Below are the code and all the weights of a small trained network. Each question names an input and a class and asks about switching units off, where a switched-off unit gives its printed mean instead of its output.

import numpy as np


def w(rows, s, z=0):
    codes = np.array(rows[::2]) - 128.0
    scale = np.full(codes.shape[1], s)
    scale[-1] = z or s
    return codes * scale


def norm(h):
    return h / np.sqrt((h * h).mean(-1, keepdims=True) + 1e-5)


def f(y):
    return y / 2 * (1 + np.tanh(0.7978845608 * (y + 0.044715 * y**3)))


def log_softmax(a):
    a = a - a.max(-1, keepdims=True)
    return a - np.log(np.exp(a).sum(-1, keepdims=True))


def net(x, mask):
    res = np.array(x, float).reshape(1, 7) / 4 @ E
    u = 0
    for l in range(2):
        y = f(norm(res) @ A[l][:, :-1].T + A[l][:, -1])
        res = res + np.where(mask[u : u + 5], y, B[l][:, -1]) @ B[l][:, :-1]
        u += 5
    return log_softmax(norm(res)[-1] @ U[:, :-1].T + U[:, -1])


A, B = {}, {}
E = w([
[162,142,152,130,135,144,151,119],'x0',
[132,188,42,105,194,153,95,144],'x1',
[157,146,129,158,114,113,124,151],'x2',
[182,147,138,124,130,165,152,76],'x3',
[123,134,118,136,118,126,129,133],'x4',
[108,145,56,151,174,2,189,61],'x5',
[124,58,171,177,40,110,132,77],'x6',
],0.0091)
A[0] = w([
[126,180,133,123,172,155,107,135,21],'0.n0',
[116,98,156,122,105,70,119,52,33],'0.n1',
[176,89,120,176,51,196,103,135,251],'0.n2',
[142,181,73,85,166,2,157,90,224],'0.n3',
[138,181,78,135,130,205,57,145,101],'0.n4',
],0.0082,0.0031)
B[0] = w([
[89,159,156,181,66,137,113,119,143],'0.n0',
[2,198,117,230,127,118,105,163,155],'0.n1',
[79,60,92,22,130,109,163,188,236],'0.n2',
[250,7,241,81,109,175,72,119,254],'0.n3',
[98,177,166,223,188,92,177,133,196],'0.n4',
],0.0079,0.0073)
A[1] = w([
[73,156,104,90,188,254,165,179,157],'1.n0',
[130,191,73,103,121,162,71,149,5],'1.n1',
[154,100,157,217,65,21,137,7,194],'1.n2',
[54,133,107,121,117,111,198,230,222],'1.n3',
[67,106,101,111,109,163,71,97,135],'1.n4',
],0.0083,0.0022)
B[1] = w([
[106,96,74,206,173,155,135,171,255],'1.n0',
[9,171,184,230,128,136,196,134,129],'1.n1',
[59,178,165,146,81,127,120,104,228],'1.n2',
[223,141,132,122,184,98,138,145,255],'1.n3',
[141,114,126,29,95,133,143,147,151],'1.n4',
],0.012,0.006)
U = w([
[248,76,74,83,245,149,135,176,167],'0',
[178,45,220,32,60,99,128,99,10],'1',
[12,254,118,236,170,105,163,124,223],'2',
],0.0075,0.0012)

Each question gives the input, the list of numbers given to net, and the class t.
The units are the neurons (one row each of A and B). Each row of codes is followed by its name. A weight is (code - 128) times the scale printed after its matrix; where a second scale follows, it is the last column's (A, B and U).
mask holds one flag per neuron, layer by layer. A switched-off neuron (its flag False) gives its mean, the last column of its row in B, instead of its output. The means were averaged over made-up inputs and are rounded, as every weight is.
A unit's drop is (log p(t) with every unit on - log p(t) with that unit switched off) / (log p(t) with every unit on - log p(t) with every unit switched off).
The circuit of an input: a set's keep is (log p(t) with only the set's units on - log p(t) with every unit switched off) / (log p(t) with every unit on - log p(t) with every unit switched off). Starting from all 10 units, units are removed one at a time, each time the one whose removal leaves the highest keep (on an exact tie, the one counted first), for as long as the keep stays at least 0.8.
circuit, biggest first: the units of the circuit, biggest drop first
most important unit: the unit with the biggest drop
top k neurons: the k neurons with the biggest drops, biggest first
top k neurons in layer l: the k neurons of layer l with the biggest drops, biggest first
input [4,7,3,1,1,4,6], class 1: most important unit -> 0.n3
input [8,-4,-3,6,-6,2,-5], class 1: circuit, biggest first -> 1.n0, 1.n3
input [5,-3,-7,2,3,-6,-1], class 0: circuit, biggest first -> 0.n3, 1.n0, 1.n2
input [-3,-8,-2,-2,5,-1,-5], class 0: circuit, biggest first -> 0.n3, 1.n3
input [4,2,-6,-2,6,0,6], class 0: top 2 neurons -> 0.n3, 0.n2
input [0,4,-3,-7,0,3,6], class 1: top 2 neurons in layer 0 -> 0.n4, 0.n3
input [8,-6,-4,1,-1,7,1], class 2: top 3 neurons -> 1.n2, 0.n1, 0.n2
input [-1,0,1,0,-1,3,-7], class 1: top 3 neurons -> 0.n3, 1.n0, 1.n3
input [-5,2,0,2,-6,-3,6], class 0: circuit, biggest first -> 0.n2, 0.n3, 1.n3
input [-1,2,7,-4,-1,-7,-8], class 2: circuit, biggest first -> 1.n1, 0.n3
input [5,7,5,-5,8,1,7], class 1: top 3 neurons -> 1.n0, 1.n3, 0.n1
input [-8,-7,3,6,-6,-1,-4], class 0: circuit, biggest first -> 0.n3, 1.n3
input [-6,-6,3,5,5,4,6], class 2: top 3 neurons -> 1.n2, 0.n1, 0.n3
input [-3,-3,1,4,7,1,4], class 2: circuit, biggest first -> 0.n3
input [1,1,7,1,6,-8,-3], class 2: top 3 neurons -> 0.n3, 1.n0, 1.n1
input [1,-4,4,2,1,1,6], class 2: top 3 neurons -> 1.n2, 0.n3, 0.n1
input [-3,-5,-6,8,2,-7,-2], class 0: circuit, biggest first -> 0.n3, 1.n0, 1.n2
input [4,7,2,2,5,2,4], class 1: top 2 neurons -> 0.n3, 1.n0
input [-4,8,3,6,2,0,-1], class 2: top 2 neurons in layer 1 -> 1.n3, 1.n1
input [-2,-3,-2,-7,-8,4,5], class 2: circuit, biggest first -> 0.n1
